Known rows:
[1.484,-0.284,-2.639,-1.505,-2.595,-0.688,-2.106,3.633,-1.809,-2.838,-2.760,0.539,1.284,-1.880,-1.047,-1.745,2.091,0.246,-0.713,-0.031,-2.354,4.064,-0.472,3.660,2.413,-5.386] -> fosagem
[1.044,0.828,-1.443,-0.224,-0.268,-0.467,-0.989,-0.327,-1.557,-2.545,1.090,0.814,-0.081,0.049,0.413,-0.093,-0.117,-0.289,-0.838,1.100,-0.238,0.066,-0.019,1.021,0.106,0.460] -> flera
[2.449,-0.577,-1.867,0.445,-1.249,1.258,-0.792,-1.735,-2.365,-2.071,0.210,-0.692,-0.491,-0.401,-0.141,1.326,-0.738,-0.943,-0.615,1.541,0.132,-0.741,-0.101,1.564,0.646,0.420] -> nebir
[2.601,-0.552,-2.574,0.999,0.578,0.629,1.634,0.418,-1.050,-2.017,-1.249,-0.604,-1.118,-0.122,-0.287,1.119,0.853,0.223,-0.247,0.556,1.836,-1.754,-0.595,0.079,-0.368,-0.332] -> groplem
[0.978,-0.243,-4.759,1.122,0.709,-0.032,-0.085,3.338,-2.081,-1.321,-1.410,0.601,0.482,-0.424,-0.169,0.075,1.109,1.447,1.335,0.183,-0.630,1.146,1.350,2.309,-0.227,-2.191] -> vupu
[0.688,-0.385,-4.153,0.800,0.519,0.233,0.396,2.957,-2.276,-1.184,-1.400,0.719,0.787,-0.377,0.039,0.265,0.803,1.224,1.033,0.413,-1.412,0.847,1.335,1.997,0.052,-2.394] -> zuzu
[0.629,-0.873,-3.203,-1.601,-1.417,0.766,-1.029,2.607,-3.131,-0.540,-0.224,0.943,2.043,-1.170,-1.182,-0.329,1.150,0.327,1.664,-0.588,-2.510,2.439,1.772,2.440,0.756,-3.566] -> kliken
[1.202,1.128,-1.423,-0.325,-0.221,-0.101,-2.147,-0.914,-2.944,-2.823,1.028,3.069,-0.445,0.152,1.565,-0.002,0.621,1.093,0.642,1.823,-0.588,-1.772,-1.290,-0.399,2.515,-1.018] -> brabrokun
[1.291,0.482,-1.581,-0.330,0.150,0.704,0.319,0.277,-2.913,-1.379,-0.205,3.080,-1.944,-1.507,1.401,-0.177,0.881,0.768,-1.685,-0.543,0.740,-2.353,-0.839,-1.650,3.358,-0.736] -> nitrom
[1.172,0.370,0.196,0.180,1.201,-0.409,2.322,-0.779,-0.605,-2.331,0.447,0.172,-1.318,-0.883,0.281,-0.007,0.715,-0.235,-2.399,-0.948,1.732,-1.938,-0.793,-1.868,0.699,0.828] -> datora
[0.728,-0.198,-1.532,-0.426,0.197,0.282,0.773,0.483,-1.998,-1.388,-0.069,0.425,0.209,-1.096,-0.177,-0.080,0.590,-0.457,-0.965,-1.261,-0.798,0.484,1.133,0.342,1.322,-1.079] -> klosko
[0.554,0.633,-0.898,0.099,-0.179,-0.191,-0.777,-0.969,-1.737,-2.304,1.166,1.009,-0.336,0.156,0.652,0.182,-0.223,-0.266,-1.037,0.905,-0.679,-0.092,0.411,0.881,0.612,0.721] -> bikefen
[0.255,-0.618,-2.162,-0.816,-0.753,0.733,0.011,1.149,-2.707,-0.774,-0.193,0.643,0.856,-1.378,-0.435,0.205,0.526,-0.209,-0.011,-1.163,-2.006,1.135,1.785,1.502,1.482,-2.281] -> flebren
[0.529,0.130,-1.513,-0.711,0.546,0.537,0.096,0.802,-2.927,-0.597,1.307,0.707,2.628,-1.161,-2.418,-0.165,1.998,1.128,1.943,-0.074,-2.726,0.054,-1.079,1.926,0.678,-3.670] -> kaluk
[0.722,0.646,-1.006,0.017,-0.212,-0.256,-0.804,-1.031,-1.996,-2.207,1.089,0.780,-0.147,-0.056,0.636,-0.081,-0.072,-0.700,-1.252,0.780,-0.695,0.169,0.532,0.780,0.666,0.366] -> kiflem
[0.545,0.994,-0.747,-0.279,0.014,-0.725,-1.313,-0.937,-1.948,-3.292,1.117,0.948,0.604,0.417,0.841,0.487,0.554,0.263,0.868,1.423,-0.952,-0.940,-0.305,0.228,0.740,-0.671] -> geden
[1.033,-1.195,-0.702,-2.996,0.373,-0.541,-2.015,2.299,-1.941,-0.961,-0.062,2.314,2.824,0.279,-0.914,0.188,-0.940,-0.027,-1.795,-0.003,0.479,-1.778,3.810,2.010,-0.570,-5.768] -> plefe
[0.770,0.483,-1.075,0.135,-0.293,-0.504,-0.739,-0.956,-2.121,-2.343,1.087,0.902,-0.235,-0.034,0.724,-0.056,-0.167,-0.574,-1.286,0.897,-0.968,-0.084,0.538,1.004,0.534,0.456] -> grafun
[1.903,-0.385,-0.466,-0.629,-0.583,-0.786,-2.335,-0.729,-0.341,-2.453,0.873,3.684,1.779,0.502,-0.579,-0.078,1.154,-0.555,-2.152,1.345,0.941,-2.109,1.915,1.912,-0.840,-0.725] -> drogrom
[0.453,-0.366,-1.477,-0.276,0.074,0.166,0.482,0.625,-2.014,-1.381,-0.119,0.492,0.156,-1.011,-0.027,-0.240,0.571,-0.209,-0.681,-0.990,-0.548,0.204,1.014,0.228,1.162,-1.066] -> toklos
[1.523,-0.686,-2.591,-1.929,-2.419,-0.029,-3.661,2.988,-2.607,-1.149,-2.142,4.392,1.566,-1.856,-0.689,-0.898,2.329,1.036,-1.296,-0.071,-1.664,0.665,1.452,3.248,2.974,-6.026] -> pakles

Facts:
δ:
bradus δ flebren δ defler δ grugum δ baklos δ vetru
fosagem δ zuzu δ trigetem
vorem δ skameber δ koflin
pleden δ vigromal
grotestus δ fleklis δ klosko δ vitras δ gragal δ lokan δ zumepak δ brunas δ pluze δ skibu
pakles δ trule δ podok δ lukiles
rutrafluk δ vupu δ zeten δ rumur
vamiplok δ plison δ skazon δ groplem δ datora δ pletik δ nusuk δ faril δ kladro
kliken δ plefe δ nabem δ biveklek δ fanam δ klapa
gemin δ marok
baflik δ brosel δ toklos
vizikle δ koplar δ skisku δ voplam δ vubrum
zule δ kaluk δ skatal δ nitrom δ kloklezo
zoklim δ raplin δ drigra δ zazi δ trefin δ tudis
rifil δ tekligri δ bufitrik δ pubru
stagi δ mobrum δ kebas δ plapun δ guvu
nusuk ζ fosagem, nabem
biveklek ζ plefe
klobrun ζ draskizos
koplar ζ marok, pletik
fosagem ζ pakles
marok ζ pletik
vigromal ζ podok, pletik
vorem ζ vigromal, kebas
marus ζ pletik, faril
droston ζ pletik
fleklis ζ nitrom
grotestus ζ koplar, koflin, nabem
koflin ζ tranor
driplan ζ marok
kigro ζ trigetem
pluze ζ podok, lukiles
vetru ζ brivam
finul ζ zule, fleklis
skameber ζ pletik
zumepak ζ dekaso, tranor, raplin
drigra ζ brunas, skazon
rumur ζ gemin
pakles ζ nitrom, pletik
bustun ζ nitrom
madri ζ podok
brabrokun ζ nitrom, guvu
vamiplok ζ bufitrik
drogrom ζ pletik
plison ζ podok
kliken ζ plison, marus
skatal ζ pletik
vodra ζ tranor
faril ζ pakles, plefe
stogesku ζ podok
baflik ζ skameber
trudrumir ζ pubru
vizikle ζ nabem
guvu ζ gemin
kaluk ζ podok, gemin
tudis ζ rifil
voplam ζ droston
bufitrik ζ kebas, vodra
brosel ζ fanam, guvu, trefin
kebas ζ pletik
draskizos ζ nebir
trule ζ pleden, vupu
plapun ζ klosko
kloklezo ζ draskizos, nebir
flera ζ skotin
groplem ζ stagi, nebir
klapa ζ kebas, pletik
zoklim ζ nitrom, podok
podok ζ pletik
zuzu ζ driplan, stagi
grugum ζ baflik
fanam ζ pletik
rifil ζ dekaso, podok, gogris, nabem
vupu ζ stagi
vitras ζ trigetem
geden ζ raplin, guvu
stagi ζ marok
plefe ζ pletik
tekligri ζ plison, rifil
gogris ζ plefe
movun ζ zule, stogesku, biveklek

Rows:
No name comes twice in this set of rows, the named rows included.
[2.609,-0.299,-2.628,-1.309,-0.205,-0.837,-1.731,-0.357,-1.055,-1.156,-0.183,2.803,2.598,-0.412,-1.167,-1.755,2.928,-0.883,-1.733,-1.774,1.259,-2.337,3.442,-0.003,-1.694,-2.438] : kebas
[1.454,-2.081,-1.546,-2.140,-1.675,0.457,-1.770,2.173,-0.456,-1.877,0.816,3.885,2.750,-0.214,-1.982,0.822,1.918,0.631,0.572,-0.859,0.622,-0.501,4.357,1.716,0.035,-2.568] : skameber
[4.245,-0.829,-1.041,0.066,-0.479,1.355,2.073,-1.251,-0.828,-2.759,-0.902,-1.533,-1.498,-0.809,-0.696,1.788,0.466,-0.528,-0.849,0.290,3.394,-3.077,-1.983,-1.219,0.005,0.292] : kloklezo
[0.850,-0.801,-2.601,-2.120,-2.623,1.440,1.030,2.000,-2.108,-1.284,-1.017,1.582,2.120,-1.275,0.808,-1.677,1.299,-0.588,2.184,0.690,-2.941,3.414,2.128,1.993,1.058,-4.604] : vizikle
[2.650,0.751,0.576,-0.601,1.122,-0.574,4.286,-0.679,0.720,-3.014,1.228,1.077,-1.353,0.305,1.272,-0.658,0.946,-0.463,-1.367,0.210,3.613,-2.664,-2.298,-3.512,-0.815,1.157] : tudis
[2.365,1.457,-4.816,-1.676,0.481,-1.523,-1.362,-0.420,-3.201,-1.590,-0.470,-0.161,0.727,-0.965,0.538,-2.610,2.915,-0.575,0.579,-2.254,0.239,-0.216,1.032,-1.956,-2.845,-1.464] : bufitrik
[2.674,1.725,3.144,1.343,3.627,-2.182,5.523,-3.156,2.415,-4.162,1.418,-0.090,-4.032,0.055,1.668,0.281,1.033,-0.796,-5.621,-0.928,6.561,-6.007,-4.271,-6.000,-0.042,5.406] : kladro
[3.038,1.188,2.191,-0.037,1.196,-1.332,5.006,-1.302,2.332,-4.789,-0.005,0.915,-2.216,-0.294,1.650,-1.477,1.642,-1.111,-3.492,0.593,4.467,-2.356,-3.830,-3.992,-0.247,1.748] : nusuk
[0.586,-0.479,-2.655,-1.828,-2.385,1.249,0.783,2.301,-2.599,-1.345,-1.239,1.751,2.423,-1.636,0.618,-0.544,1.345,-0.341,2.136,0.563,-3.081,2.716,2.223,2.491,0.637,-4.182] : grotestus
[1.568,0.052,-2.303,-1.563,-0.276,0.706,1.219,2.190,-3.312,1.046,2.394,1.759,2.112,-2.037,-2.774,-0.788,1.352,1.318,0.794,-0.311,-1.969,0.752,-1.860,2.973,-0.956,-2.369] : plison
[1.769,-0.637,-2.367,-1.365,-0.423,0.317,-0.566,1.337,-2.274,0.728,1.364,3.058,3.107,-1.361,-3.313,-0.981,2.137,0.299,-0.585,-0.721,-1.304,-0.933,1.121,3.019,-1.073,-3.295] : vigromal
[2.402,1.177,2.435,0.962,3.201,-1.737,4.418,-2.448,1.766,-3.663,1.332,-0.055,-3.423,0.026,0.912,0.016,0.665,-0.448,-5.011,-1.160,5.350,-4.899,-3.343,-4.920,0.322,4.628] : brunas
[1.215,0.712,-1.283,-0.564,0.246,-0.650,-0.932,-0.291,-2.386,-2.042,1.803,0.961,-0.281,0.584,0.416,-0.160,-1.031,0.095,-0.552,1.101,-0.260,-0.431,-0.073,0.846,-0.422,0.005] : movun

The same nodes again, as new rows of numbers:
Known rows:
[-1.146,0.036,1.724,1.730,0.362,0.381,1.513,-0.750,-0.631,-0.449,0.579,-0.056,-0.256,-1.650] -> vodra
[-0.080,-1.086,-0.811,0.784,0.579,0.874,-0.637,1.242,0.318,0.602,1.915,-0.234,-0.124,-1.570] -> gogris
[-4.484,2.759,-0.003,-1.970,3.667,-0.977,-4.139,-4.272,-1.022,0.515,1.958,1.184,0.455,-0.139] -> pleden
[-0.443,1.249,0.492,0.439,0.087,0.320,-1.074,-0.518,-0.126,-0.178,0.315,-0.550,-0.129,0.012] -> kiflem
[-0.562,-2.005,-0.454,-0.061,-0.220,0.716,-2.025,0.653,-0.295,0.563,-0.491,-0.842,0.680,2.538] -> finul
[-0.906,-0.697,2.382,-0.281,-0.656,-0.112,0.357,2.542,0.051,0.049,-0.700,0.538,-0.003,-0.386] -> skameber
[-0.649,1.108,0.532,0.311,-0.060,0.321,-1.138,-0.194,-0.188,-0.177,0.089,-0.566,-0.086,-0.297] -> grafun
[-3.173,-1.117,1.628,-0.625,1.109,-0.414,-0.807,-1.138,-1.156,0.607,1.643,1.054,0.230,-0.373] -> koplar
[3.028,-0.314,-2.188,0.576,0.120,0.264,0.205,4.441,1.977,0.104,0.047,0.056,-0.335,-1.809] -> podok
[-4.985,1.851,0.633,-2.193,3.623,-1.312,-3.634,-4.317,-1.123,0.904,1.623,1.294,0.103,-1.047] -> stagi
[-2.234,0.250,-0.049,-0.554,-1.011,0.167,-1.121,-4.169,0.336,-0.957,1.701,0.184,-0.557,3.826] -> drigra
[-4.190,2.494,-2.759,-0.758,4.695,-0.333,-3.296,-0.060,-0.321,-0.422,0.767,1.471,1.675,0.868] -> gemin
[0.104,2.299,0.577,0.572,0.326,0.319,-1.548,-0.194,-0.163,-0.341,-0.197,-0.475,-0.591,-0.323] -> skotin
[5.888,0.684,0.329,0.923,-2.660,-0.118,3.218,2.061,1.624,-0.443,-3.337,-1.099,-1.537,-0.239] -> pubru
[-1.383,-1.012,2.147,0.409,0.210,0.424,-0.744,3.054,0.075,0.088,-0.313,0.004,-0.005,-1.681] -> droston
[-0.952,1.102,0.706,0.095,-0.677,0.556,-0.928,-1.382,-0.491,-0.343,0.206,-0.684,0.106,0.106] -> trudrumir
[4.970,-3.008,2.152,0.753,-1.870,-0.811,4.266,2.891,1.779,0.692,-3.213,-0.818,-2.391,-2.708] -> marok
[1.070,0.723,-1.087,1.575,1.980,0.075,-0.378,-0.495,-0.221,0.928,1.974,0.853,-0.651,-0.235] -> nabem
[-0.052,1.643,0.683,-0.631,2.050,-0.789,-0.829,-1.207,0.658,0.343,-0.676,-0.712,-1.544,-2.916] -> nebir
[-3.888,0.203,-3.321,-0.744,2.802,0.496,-2.793,-3.350,-1.349,0.366,5.351,1.437,1.710,0.156] -> rifil
[-5.355,-0.474,-0.399,-0.677,2.136,0.030,-1.457,-5.382,-2.350,0.566,4.438,1.432,1.227,0.146] -> grotestus

Rows:
No name comes twice in this set of rows, the named rows included.
[-5.408,1.632,1.235,-0.653,1.850,-0.068,-1.924,-2.689,-2.061,-0.342,3.084,1.627,1.355,0.858] : vamiplok
[0.038,-0.981,-1.539,-0.090,0.355,0.831,-1.940,2.587,0.580,0.180,1.201,-0.368,0.592,-0.557] : stogesku
[0.101,-0.595,1.805,-0.449,-1.733,0.033,0.796,0.892,0.014,-0.228,-0.692,-0.009,-0.022,0.079] : grugum
[7.454,2.686,1.208,1.574,-2.764,-0.279,2.248,3.679,0.652,0.162,-3.749,-1.218,-0.694,-1.996] : trigetem
[-1.212,-0.881,2.258,-0.399,0.810,-0.390,-0.147,0.095,-0.208,0.477,-0.324,-0.460,-0.961,-2.609] : driplan
[3.825,-2.773,-2.249,-0.090,-2.828,0.339,3.467,2.550,1.528,-0.439,-0.723,-0.930,0.105,-1.498] : pluze
[1.629,-2.229,-1.468,1.295,-0.803,0.177,4.789,-1.920,-0.339,-0.628,-0.394,-0.320,0.138,-0.275] : zumepak
[-1.164,-0.117,0.165,-1.316,0.490,-0.308,-0.286,-2.585,-0.088,-0.070,0.204,-0.924,-0.365,-2.244] : klobrun
[-2.112,0.242,-0.494,-0.462,1.868,0.211,-3.560,1.300,-0.379,1.054,2.138,1.248,0.459,0.640] : plefe
[1.881,0.209,2.033,1.197,0.729,-0.565,-0.133,6.013,1.594,0.727,-1.493,0.711,-1.450,-2.254] : pletik
[-0.890,-2.009,-0.675,0.407,0.660,0.733,-1.093,1.676,-0.038,0.336,-1.749,-0.462,0.443,1.829] : bustun
[-0.932,-1.686,1.552,-1.697,-0.241,-0.910,0.941,-1.902,-0.344,0.349,-0.556,-0.074,-0.496,-1.473] : zuzu

